Here is a tiny trained network, its code and every weight. The questions are about switching its units off for an input and a class, where a switched-off unit gives its printed mean instead of its output.

import numpy as np


def w(rows, s, z=0):
    codes = np.array(rows[::2]) - 128.0
    scale = np.full(codes.shape[1], s)
    scale[-1] = z or s
    return codes * scale


def norm(h):
    return h / np.sqrt((h * h).mean(-1, keepdims=True) + 1e-5)


def f(y):
    return y / 2 * (1 + np.tanh(0.7978845608 * (y + 0.044715 * y**3)))


def log_softmax(a):
    a = a - a.max(-1, keepdims=True)
    return a - np.log(np.exp(a).sum(-1, keepdims=True))


def net(x, mask):
    res = np.array(x, float).reshape(1, 2) / 4 @ E
    u = 0
    for l in range(4):
        y = f(norm(res) @ A[l][:, :-1].T + A[l][:, -1])
        res = res + np.where(mask[u : u + 4], y, B[l][:, -1]) @ B[l][:, :-1]
        u += 4
    return log_softmax(norm(res)[-1] @ U[:, :-1].T + U[:, -1])


A, B = {}, {}
E = w([
[169,78,233,135,24,128,89,98],'x0',
[176,175,2,117,72,108,26,176],'x1',
],0.0074)
A[0] = w([
[88,189,116,105,87,97,87,115,100],'0.n1',
[93,224,158,140,211,143,96,177,2],'0.n2',
[106,154,80,141,148,85,171,117,246],'0.n3',
[74,255,158,180,125,114,149,108,122],'0.n4',
],0.0079,0.0023)
B[0] = w([
[129,160,166,160,167,164,136,64,182],'0.n1',
[81,121,73,183,166,149,115,33,192],'0.n2',
[24,90,213,176,125,81,81,107,253],'0.n3',
[155,59,62,249,178,112,89,58,160],'0.n4',
],0.011,0.003)
A[1] = w([
[216,136,110,10,163,167,237,164,11],'1.n1',
[158,54,114,139,147,102,100,82,53],'1.n2',
[145,144,2,121,97,68,48,201,172],'1.n3',
[77,101,6,114,202,168,192,136,214],'1.n4',
],0.0065,0.0011)
B[1] = w([
[206,186,161,151,130,119,137,128,124],'1.n1',
[88,86,123,119,67,245,156,97,160],'1.n2',
[127,108,79,135,126,144,246,166,254],'1.n3',
[75,28,79,91,147,62,131,144,221],'1.n4',
],0.013,0.0034)
A[2] = w([
[175,254,182,102,155,72,136,188,35],'2.n1',
[82,134,161,219,157,221,182,112,106],'2.n2',
[161,156,125,120,85,139,79,112,161],'2.n3',
[96,132,172,85,199,91,204,81,4],'2.n4',
],0.0084,0.004)
B[2] = w([
[103,143,145,251,9,226,186,94,147],'2.n1',
[116,85,112,254,67,60,188,212,252],'2.n2',
[91,93,173,152,210,143,143,106,184],'2.n3',
[201,156,131,27,203,121,237,171,179],'2.n4',
],0.0098,0.004)
A[3] = w([
[150,69,87,250,130,107,162,128,148],'3.n1',
[132,99,223,77,189,50,179,89,245],'3.n2',
[172,145,81,128,132,181,93,193,131],'3.n3',
[183,89,184,102,75,118,86,88,5],'3.n4',
],0.011,0.0016)
B[3] = w([
[204,172,188,43,108,194,120,148,248],'3.n1',
[135,185,5,99,124,72,119,142,216],'3.n2',
[135,177,63,79,150,86,154,217,143],'3.n3',
[2,43,144,77,161,206,82,135,175],'3.n4',
],0.011,0.012)
U = w([
[176,155,69,50,130,115,223,244,115],'0',
[19,19,112,86,224,151,53,123,252],'1',
[165,109,200,173,82,206,100,125,189],'2',
[113,215,100,215,124,15,32,105,3],'3',
[152,206,104,210,155,49,1,107,3],'4',
[135,153,71,221,118,72,30,28,3],'5',
],0.009,0.0043)

Each question gives the input, the list of numbers given to net, and the class t.
The units are the neurons (one row each of A and B). Each row of codes is followed by its name. A weight is (code - 128) times the scale printed after its matrix; where a second scale follows, it is the last column's (A, B and U).
mask holds one flag per neuron, layer by layer. A switched-off neuron (its flag False) gives its mean, the last column of its row in B, instead of its output. The means were averaged over made-up inputs and are rounded, as every weight is.
A unit's drop is (log p(t) with every unit on - log p(t) with that unit switched off) / (log p(t) with every unit on - log p(t) with every unit switched off).
The circuit of an input: a set's keep is (log p(t) with only the set's units on - log p(t) with every unit switched off) / (log p(t) with every unit on - log p(t) with every unit switched off). Starting from the 12 units with the biggest drops (on a tie, the unit counted first), units are removed one at a time, each time the one whose removal leaves the highest keep (on an exact tie, the one counted first), for as long as the keep stays at least 0.8.
units of the circuit, in order: the units of the circuit, biggest drop first
most important unit: the unit with the biggest drop
top k neurons: the k neurons with the biggest drops, biggest first
k most important neurons of layer l: the k neurons of layer l with the biggest drops, biggest first
drop of u: that unit's drop, to one decimal
input [6,-5], class 1: top 3 neurons -> (1.n3 3.n4 0.n2)
input [-8,6], class 1: units of the circuit, in order -> (0.n3 3.n2)
input [-2,-3], class 2: 2 most important neurons of layer 3 -> (3.n2 3.n1)
input [4,-5], class 0: most important unit -> 3.n2
input [-4,-3], class 1: 3 most important neurons of layer 0 -> (0.n2 0.n4 0.n1)
input [-7,4], class 1: top 2 neurons -> (1.n4 0.n3)
input [-3,3], class 2: top 3 neurons -> (0.n3 3.n2 3.n1)
input [-1,-3], class 2: 2 most important neurons of layer 1 -> (1.n2 1.n3)
input [6,-6], class 0: top 2 neurons -> (3.n2 2.n2)
input [-5,-2], class 1: 2 most important neurons of layer 0 -> (0.n2 0.n4)
input [-7,-4], class 1: top 2 neurons -> (1.n4 0.n2)
input [2,2], class 2: top 3 neurons -> (2.n1 0.n3 0.n2)
input [1,-2], class 2: top 3 neurons -> (2.n1 0.n3 1.n1)
input [7,1], class 1: units of the circuit, in order -> (3.n4)
input [3,2], class 2: 3 most important neurons of layer 0 -> (0.n3 0.n2 0.n1)
input [1,0], class 2: top 3 neurons -> (0.n3 2.n1 0.n4)
input [-2,-1], class 2: top 2 neurons -> (0.n3 3.n1)
input [2,0], class 2: top 2 neurons -> (0.n3 2.n1)
input [-3,-3], class 2: 2 most important neurons of layer 1 -> (1.n2 1.n3)
input [-5,3], class 1: top neuron -> (1.n4)
input [5,-5], class 0: 2 most important neurons of layer 2 -> (2.n2 2.n4)
input [5,-1], class 1: drop of 3.n4 -> 0.5
input [7,4], class 1: drop of 2.n2 -> 0.1
